Here is a tiny trained network, its code and every weight. The questions are about switching its units off for an input and a class, where a switched-off unit gives its printed mean instead of its output.

import numpy as np


def w(rows, s, z=0):
    codes = np.array(rows[::2]) - 128.0
    scale = np.full(codes.shape[1], s)
    scale[-1] = z or s
    return codes * scale


def f(y):
    return np.maximum(y, 0)


def log_softmax(a):
    a = a - a.max(-1, keepdims=True)
    return a - np.log(np.exp(a).sum(-1, keepdims=True))


def net(x, mask):
    res = np.array(x, float).reshape(1, 6) / 4 @ E
    y = f(res @ A[0][:, :-1].T + A[0][:, -1])
    res = res + np.where(mask, y, B[0][:, -1]) @ B[0][:, :-1]
    return log_softmax(res[-1] @ U[:, :-1].T + U[:, -1])


A, B = {}, {}
E = w([
[205,153,154,168],'x0',
[76,105,217,149],'x1',
[139,137,104,58],'x2',
[94,101,50,190],'x3',
[74,254,130,183],'x4',
[183,159,122,72],'x5',
],0.0077)
A[0] = w([
[176,190,185,41,80],'N0',
[129,160,191,150,54],'N1',
[101,175,67,164,65],'N2',
[151,170,180,72,131],'N3',
[161,149,74,142,90],'N4',
[93,101,144,83,72],'N5',
[99,137,131,148,101],'N6',
[57,122,126,108,131],'N7',
[82,160,87,125,58],'N8',
[134,122,97,131,203],'N9',
[71,77,142,92,21],'N10',
[144,166,145,130,129],'N11',
[128,126,145,109,78],'N12',
[89,160,126,189,53],'N13',
[119,112,49,225,133],'N14',
[130,165,143,79,55],'N15',
[117,89,146,125,71],'N16',
[125,108,106,142,26],'N17',
[138,149,222,122,119],'N18',
[162,175,167,76,88],'N19',
[108,93,153,108,85],'N20',
[124,140,174,126,73],'N21',
[106,118,249,97,110],'N22',
[109,98,100,114,80],'N23',
[129,193,144,79,45],'N24',
[169,138,125,73,78],'N25',
[115,143,109,73,63],'N26',
[141,152,160,107,141],'N27',
[161,102,134,159,200],'N28',
[43,115,105,112,253],'N29',
[167,136,105,197,35],'N30',
[158,123,111,99,70],'N31',
],0.012,0.0035)
B[0] = w([
[71,127,221,33,243],'N0',
[140,44,165,184,177],'N1',
[174,210,87,132,202],'N2',
[95,128,205,97,212],'N3',
[170,105,145,176,184],'N4',
[100,84,86,85,166],'N5',
[162,101,122,112,160],'N6',
[122,97,75,67,185],'N7',
[148,192,96,81,173],'N8',
[111,144,108,179,187],'N9',
[70,94,51,58,172],'N10',
[132,117,145,143,166],'N11',
[116,140,133,123,141],'N12',
[229,74,123,97,197],'N13',
[123,241,171,200,254],'N14',
[103,100,182,103,166],'N15',
[116,143,98,111,156],'N16',
[102,116,153,133,138],'N17',
[93,142,155,242,209],'N18',
[114,117,209,71,201],'N19',
[111,135,77,102,163],'N20',
[104,99,157,173,156],'N21',
[43,123,101,245,236],'N22',
[100,107,134,148,160],'N23',
[87,119,181,116,179],'N24',
[181,48,147,91,194],'N25',
[104,101,97,67,167],'N26',
[117,133,171,135,174],'N27',
[127,202,104,173,192],'N28',
[142,157,2,75,242],'N29',
[166,171,185,166,170],'N30',
[170,96,136,94,167],'N31',
],0.019,0.0062)
U = w([
[191,197,184,146,88],'0',
[128,190,145,159,253],'1',
[83,77,154,206,126],'2',
[152,100,137,155,177],'3',
[166,198,108,86,124],'4',
[99,139,255,72,96],'5',
[86,111,93,92,41],'6',
[232,79,155,123,127],'7',
],0.0085,0.0064)

Each question gives the input, the list of numbers given to net, and the class t.
The units are the neurons (one row each of A and B). Each row of codes is followed by its name. A weight is (code - 128) times the scale printed after its matrix; where a second scale follows, it is the last column's (A, B and U).
mask holds one flag per neuron, in row order. A switched-off neuron (its flag False) gives its mean, the last column of its row in B, instead of its output. The means were averaged over made-up inputs and are rounded, as every weight is.
A unit's drop is (log p(t) with every unit on - log p(t) with that unit switched off) / (log p(t) with every unit on - log p(t) with every unit switched off).
The circuit of an input: a set's keep is (log p(t) with only the set's units on - log p(t) with every unit switched off) / (log p(t) with every unit on - log p(t) with every unit switched off). Starting from the 12 units with the biggest drops (on a tie, the unit counted first), units are removed one at a time, each time the one whose removal leaves the highest keep (on an exact tie, the one counted first), for as long as the keep stays at least 0.8.
circuit, biggest first: the units of the circuit, biggest drop first
unit that matters most: the unit with the biggest drop
k most important neurons: the k neurons with the biggest drops, biggest first
drop when u is switched off: that unit's drop, to one decimal
input [-3,-5,-2,3,8,7], class 4: circuit, biggest first => [N8; N2]
input [-4,7,-6,0,-4,-3], class 6: 2 most important neurons => [N10; N29]
input [-3,2,6,-4,-4,-1], class 6: circuit, biggest first => [N10; N5]
input [6,6,3,-7,-6,-7], class 2: circuit, biggest first => [N22]
input [7,4,-3,4,3,-4], class 0: circuit, biggest first => [N13; N14; N30]
input [0,-1,0,7,-1,-2], class 0: circuit, biggest first => [N14; N22]
input [-7,7,-2,6,0,-6], class 6: 2 most important neurons => [N10; N7]
input [0,0,-6,5,0,2], class 0: 2 most important neurons => [N22; N14]
input [-7,-5,2,-6,0,-3], class 6: 2 most important neurons => [N29; N14]
input [-3,-2,-2,-2,1,-1], class 6: 2 most important neurons => [N14; N2]
input [8,-6,-1,5,-1,-1], class 0: 2 most important neurons => [N30; N22]
input [-6,1,0,1,1,1], class 4: drop when N8 is switched off => 0.1
input [-8,1,5,3,6,-2], class 4: drop when N11 is switched off => 0.0
input [0,5,-4,5,2,-5], class 4: unit that matters most => N29
input [-5,-7,-5,4,-1,4], class 0: drop when N4 is switched off => 0.3
